Small tables with named rows and columns. After each table, cells are looked up by row and column.

Miteval =
fields: Fovilav, Gabezig, Vopo, Leb, Fupuvev, Tinapud, Velok
Bozatet: [11085, 51816, 77099, -36259, 5613, -57117, 30428]
Doset: [19168, 57234, 74071, -38236, 20054, -63350, 24801]
Pigeme: [-37074, -42038, 11088, 68313, 21555, 46039, 31315]
Rudu: [70069, 89355, -12294, -56885, -10141, -64895, -18517]
Sidibup: [74160, 17473, -65714, 1837, 59478, 42563, -79371]
Lopar: [-9701, -7413, 24503, 69035, 84762, 33798, -11298]
Fidor: [-58237, -39570, 43132, 33789, 2184, 14093, 52681]
Kopot: [11543, -13316, 2819, 62937, 89295, 53748, -36172]
Rir: [58162, 6090, -36359, 18971, 82170, 49294, -66094]
Bupasez: [14843, -9563, 958, 57527, 90544, 51860, -39087]
Bukavu: [77245, 69872, -56341, -44397, -41370, -34048, -31037]
Guvof: [-52362, -34620, 40711, 43392, 8008, 14388, 45401]
Nen: [-37693, -30233, 28233, 56261, 31043, 27577, 33050]
Kuzar: [14580, 57104, 74984, -33225, 15820, -59419, 24363]

What is the Fupuvev of Fidor in Miteval? 2184
What is the Vopo of Rudu in Miteval? -12294
What is the Fovilav of Bukavu in Miteval? 77245
What is the Vopo of Pigeme in Miteval? 11088
What is the Fupuvev of Rir in Miteval? 82170
What is the Tinapud of Bupasez in Miteval? 51860
What is the Leb of Lopar in Miteval? 69035
What is the Fupuvev of Kuzar in Miteval? 15820
What is the Leb of Sidibup in Miteval? 1837
What is the Gabezig of Nen in Miteval? -30233
What is the Fupuvev of Kopot in Miteval? 89295

Table Nutumup
	Soza	Zub	Lape	Ruvomu	Tomasut	Fela	San	Vub	Vulokur
Nul	734	508	418	777	805	680	672	496	457
Pezuti	515	678	657	764	329	676	512	824	673
Nas	315	903	503	148	560	183	888	451	309
Lozedi	856	131	387	734	668	656	368	896	766
Dugal	625	792	559	508	838	554	810	283	463
Bolot	585	318	305	525	473	414	232	449	522
Vaf	216	429	745	108	367	267	610	609	667

What is the Ruvomu of Lozedi in Nutumup? 734
What is the San of Dugal in Nutumup? 810
What is the Tomasut of Nas in Nutumup? 560
What is the Tomasut of Nul in Nutumup? 805
What is the Ruvomu of Nul in Nutumup? 777
What is the Zub of Pezuti in Nutumup? 678
What is the Vub of Pezuti in Nutumup? 824
What is the Zub of Dugal in Nutumup? 792
What is the Soza of Dugal in Nutumup? 625
What is the Ruvomu of Dugal in Nutumup? 508
What is the Fela of Nul in Nutumup? 680

Nepogat.csv
,Kese,Datuka,Vonozi,Dep,Dufar
Milurez,-0.16,-0.59,0.79,0.01,-0.34
Fefet,0.34,0.52,-0.78,-0.09,0.33
Vetan,-0.12,-0.20,0.43,0.04,-0.12
Vusufim,0.32,0.48,-0.72,-0.08,0.31

Dufar of Fefet = 0.33
Dufar of Milurez = -0.34
Vonozi of Milurez = 0.79
Datuka of Vusufim = 0.48
Kese of Vusufim = 0.32
Datuka of Fefet = 0.52
Which row has the largest Dep? Vetan

Table Baf
         Basat  Nekavi  Sadavim   Nitoz    Zop  Fabalir
Vov      4.325   8.291   -6.932  -4.233  4.633    6.050
Fepu     2.667   4.334   -1.356   0.128  1.566    4.021
Mif      2.934   3.408   -0.581   1.734  2.066    2.379
Pegenol  2.599   2.562    2.082   2.344  2.749    2.238
Rova     3.506   8.856   -6.879  -4.202  2.557    6.716
Tov      3.966   8.793   -7.125  -3.715  3.947    5.773
Voki     3.955   8.632   -6.373  -3.611  2.250    5.983
Rik      3.320   7.776   -5.764  -2.928  3.631    5.641
Tebilet  4.061   7.804   -7.473  -2.939  3.450    5.062

Tov, Sadavim -> -7.125
Voki, Zop -> 2.250
Fepu, Fabalir -> 4.021
Voki, Basat -> 3.955
Rova, Basat -> 3.506
Rova, Sadavim -> -6.879
Pegenol, Nitoz -> 2.344
Rik, Zop -> 3.631
Tov, Nekavi -> 8.793
Rik, Nitoz -> -2.928
Tebilet, Zop -> 3.450
Rik, Basat -> 3.320
Tov, Fabalir -> 5.773
Voki, Sadavim -> -6.373
Tebilet, Fabalir -> 5.062
Mif, Basat -> 2.934

Sus:
	Niz	Bibeze
Rogif	126	79
Poran	133	154
Kos	144	121
Rugof	56	236

Niz of Rugof: 56
Bibeze of Poran: 154
Niz of Poran: 133
Bibeze of Kos: 121
Niz of Rogif: 126
Bibeze of Rogif: 79
Niz of Kos: 144
Bibeze of Rugof: 236

Banada:
        Gafako  Denifa
Borel    70642   58579
Falupe   95994   22626
Fomega   82228   44179

Borel, Gafako -> 70642
Falupe, Gafako -> 95994
Falupe, Denifa -> 22626
Borel, Denifa -> 58579
Fomega, Denifa -> 44179
Fomega, Gafako -> 82228

Ger =
,Notenog,Nagep,Kogu,Nus,Komoz,Ropadi,Zed
Kod,87,119,106,129,79,233,143
Mobudir,108,151,202,190,219,38,128
Nik,80,159,154,164,168,99,120

Nik, Kogu -> 154
Nik, Ropadi -> 99
Mobudir, Zed -> 128
Kod, Nagep -> 119
Kod, Komoz -> 79
Nik, Nagep -> 159
Mobudir, Nus -> 190
Kod, Kogu -> 106
Mobudir, Ropadi -> 38
Kod, Nus -> 129

Table Gon
|  | Dusa | Fuze | Nagegiz | Teku | Nop |
|---|---|---|---|---|---|
| Neb | 16 | 29 | -74 | -44 | -74 |
| Sigigip | -22 | -49 | -70 | -14 | -70 |
| Sufo | -56 | -57 | 21 | -36 | 48 |
| Ragi | 8 | -6 | 16 | -32 | -54 |
| Rira | -31 | -6 | -81 | -32 | 38 |
| Pupez | 44 | -27 | 32 | -65 | 40 |
| Fota | -45 | -28 | 16 | -44 | 60 |
| Fipa | -11 | 36 | -20 | -59 | 42 |
| Beg | -16 | -46 | -60 | -18 | -80 |
| Bif | -39 | -16 | 11 | -48 | 63 |
| Nemu | 7 | -4 | 18 | -30 | -52 |
| Motime | -1 | 50 | -35 | -60 | 21 |
| Muzuke | -36 | -25 | -63 | -8 | 17 |
| Keresag | -63 | -92 | 20 | -20 | 16 |

Dusa of Sufo = -56
Nop of Pupez = 40
Fuze of Sigigip = -49
Nop of Sufo = 48
Dusa of Fipa = -11
Dusa of Ragi = 8
Fuze of Fota = -28
Teku of Keresag = -20
Teku of Bif = -48
Teku of Rira = -32
Nagegiz of Sufo = 21
Nop of Muzuke = 17
Dusa of Nemu = 7
Teku of Nemu = -30
Teku of Ragi = -32
Nagegiz of Ragi = 16
Fuze of Rira = -6
Fuze of Fipa = 36
Nagegiz of Pupez = 32
Dusa of Beg = -16
Which row has the largest Nop? Bif

Sitirin:
|  | Mem | Sigezov | Rikize |
|---|---|---|---|
| Zul | 1 | 98 | 106 |
| Mut | 88 | 133 | 120 |
| Pinor | 138 | 136 | 153 |
| Rukuno | 223 | 172 | 160 |
| Dulud | 46 | 117 | 116 |
| Gupo | 209 | 166 | 155 |
| Pob | 193 | 160 | 158 |
| Kero | 156 | 147 | 153 |
| Zugaz | 83 | 128 | 125 |
| Bosu | 123 | 137 | 134 |
| Teg | 132 | 140 | 157 |

What is the Rikize of Mut in Sitirin?
120
What is the Mem of Teg in Sitirin?
132
What is the Rikize of Rukuno in Sitirin?
160
What is the Rikize of Gupo in Sitirin?
155
What is the Sigezov of Bosu in Sitirin?
137
What is the Mem of Pob in Sitirin?
193

Palude =
	Tuzi	Kigap	Gomitek	Kap
Vakenam	0.0	-0.2	-0.3	0.2
Des	0.6	-0.5	-0.2	0.7
Tozuzu	0.3	-0.2	-0.2	0.3
Rimiko	0.3	-0.1	-0.2	0.4
Rez	0.8	-0.6	-0.2	0.7
Ped	0.7	-0.2	-0.2	0.7
Zufeg	0.1	-0.1	-0.3	0.3
Tedezon	0.0	-0.4	-0.3	0.2
Niz	0.7	-0.2	-0.2	0.8
Bod	0.5	-0.2	-0.2	0.6
Ved	-0.1	-0.2	-0.3	0.2

Gomitek of Bod is -0.2
Tuzi of Rimiko is 0.3
Kigap of Niz is -0.2
Tuzi of Bod is 0.5
Kap of Tozuzu is 0.3
Kigap of Tedezon is -0.4
Kap of Rimiko is 0.4
Kigap of Ved is -0.2
Kigap of Vakenam is -0.2
Kigap of Ped is -0.2
Gomitek of Niz is -0.2
Kap of Bod is 0.6

